Group, then class
[ 0.85  0.30  0.47  5.18  2.84 -0.54  1.60  0.74  2.93 -0.31  1.51 -0.61
  2.09 -0.48  0.50 -0.54 -0.43  2.77  1.24 -4.46  1.23  0.37 -0.55  1.22
  2.14 -1.32 -1.48  3.44 -2.79  0.68 -0.31  0.14 -2.21 -4.93  1.04 -5.64
  1.31 -0.96  2.64  0.43  0.54]
Y:Q
[-0.97 -0.12 -0.11 -0.48 -0.28 -0.26  2.11 -2.41  0.03  1.34 -1.26 -0.21
 -0.06 -1.07 -1.58  1.50  0.68 -0.71 -0.03 -0.11 -1.06 -0.06 -1.12 -3.41
 -0.87  1.77  0.15  0.74 -0.53 -0.33 -0.97 -0.77  2.34  0.94  1.83  0.48
  1.21  6.66 -0.01 -1.11 -0.37]
K:M
[-1.05  0.44 -3.44 -1.41  3.64 -1.73 -0.43 -0.26  1.13  2.06  0.92  1.67
 -0.20 -0.48 -0.41  0.84 -1.79 -0.92  0.48  1.34  0.16 -2.38  1.89 -0.19
  2.20  1.60 -1.05  1.03  2.55 -1.07 -1.01  1.70  2.81  2.14 -0.15 -2.80
 -2.10  3.53  0.47 -3.51  0.16]
C:U
[-1.05  0.30 -3.27 -7.10  5.80 -0.34 -1.21 -1.37 -0.05  2.51 -2.10  1.29
  0.28  0.89  2.00  0.91 -2.81 -3.35 -0.11 -3.33  1.00 -5.28 -0.20 -0.88
  6.27 -1.72 -2.13  0.49  2.77 -0.68  0.04  1.22 -2.39 -7.12 -3.85 -8.66
 -2.76  0.47 -0.05 -1.68  0.09]
R:H
[-1.45 -0.20 -2.04  3.90  0.43 -0.52 -0.63  0.52 -1.06  1.86  1.28  1.75
 -0.03  1.19 -1.50  0.05  0.30 -0.27 -0.80 -0.59  1.14 -0.91  0.34  0.59
  0.79  1.03 -0.22  0.36  1.89  1.25  0.14  0.01  1.37  5.23  1.04  2.10
 -1.15  3.93 -0.35 -1.86  0.07]
C:U
[-2.00  0.65  4.11 -4.63  0.08 -2.21  0.16 -0.60 -0.08  1.09  0.73  0.36
  0.41 -0.36 -1.41  0.00 -0.26  0.29  0.08  1.08  1.05 -0.85 -0.06  1.26
 -0.89  1.64 -0.73 -0.43 -0.50 -1.63 -0.92  0.64  1.55  5.61  0.51  4.42
 -0.32  2.22 -3.18 -1.66  1.07]
K:M
[-0.85 -0.44 -3.28 -0.44  0.20  0.76 -0.63  0.96  1.05 -0.63  0.77  0.21
  0.72  0.29  0.36  0.60 -0.87 -0.69 -0.36 -1.59  0.60 -0.29  0.22  1.04
  1.61 -2.66  0.45  0.88  0.40 -0.12  0.00  0.89 -0.93 -4.75 -0.12 -4.41
 -0.97 -2.08  2.63  1.02 -0.04]
Y:F
[-0.47  0.10 -3.09  3.66  0.70 -0.82  1.06  0.37  0.92  0.23  0.06  1.10
  3.13 -1.64 -1.13 -0.58 -0.03 -0.93 -0.51 -6.05  5.33  1.15 -1.62  0.57
  4.26 -0.20 -0.09  0.19 -0.15 -1.13 -1.33  1.35  0.56  0.28 -1.24 -1.19
  0.30  4.93  2.10 -0.33  2.27]
Y:F
[ 1.08  0.01  0.60  5.03  2.82  0.35  1.55  0.42  0.70  2.66  0.09  1.09
  1.20 -0.77  0.97 -1.20 -0.17 -0.43 -0.13 -2.33  0.21  1.16  0.71  0.91
  2.73 -0.73 -1.43  2.51  0.79 -0.30 -0.70  0.57 -2.13 -1.82 -2.03 -3.16
  1.37  0.64 -0.63  1.15 -0.24]
R:H
[-0.79  0.11 -2.35  0.69  4.49  0.81  0.27 -1.18  1.53  2.76  1.13  0.05
  3.71  0.34  0.42  0.25 -0.85 -0.01 -0.40 -2.70  0.34 -2.93  0.54  0.28
  4.52  0.89 -0.96  0.31 -0.38  0.11  1.09  0.22 -1.41  4.88 -2.14  0.18
 -2.37 -0.96 -3.66 -1.62  1.60]
R:P
[ 0.01  0.07 -0.28 -1.81  2.32 -0.31 -0.13 -1.68  0.42 -1.69  0.49  1.38
  1.72 -0.05  0.00  0.61 -0.62 -1.70 -0.33 -0.10  1.47 -1.01 -0.65  1.22
  0.16  0.19  0.08  0.88  0.78  3.44 -0.56  3.71  1.93 -2.80 -0.36  2.99
 -0.56  1.72 -1.30 -2.50  0.11]
K:V
[ 0.30  0.13  3.65 -3.67 -0.36  0.13  0.07 -1.52 -0.35 -1.14  0.13  0.71
  0.04  0.24  0.61 -0.17  0.64  0.05  0.70  1.96 -0.03 -1.88 -1.63  0.74
  1.46  0.72 -0.37  1.20  0.28 -0.49  0.34  0.39  1.92 -2.07 -0.45  0.21
 -0.30  0.56 -1.78 -1.77  0.34]
K:V
[ 0.12  0.01 -1.31  2.02  3.37  0.65 -0.76  0.78  1.10  3.58 -0.11  0.05
  2.83  0.40  0.23  0.45  0.98 -1.49  0.77 -8.83  4.55 -0.88 -0.36 -0.05
  6.65 -1.42  0.22 -1.21 -0.39 -0.42  1.66  1.66 -3.29  6.47 -1.34 -4.30
 -0.84  2.21  0.30  1.83  2.56]
R:P
[-1.03  1.60  3.02 -5.35 -5.17 -0.58 -1.60  0.80 -0.67 -5.84  0.11 -0.86
  1.00  0.24 -0.46  0.63  0.11  0.51 -0.26 -1.25  1.43 -1.18 -0.55  0.87
  0.52 -0.47 -0.20  1.45 -1.38 -0.22  0.65  0.63  0.29 -1.40  0.26  5.28
  0.27 -1.24  1.39 -1.46  0.84]
K:V
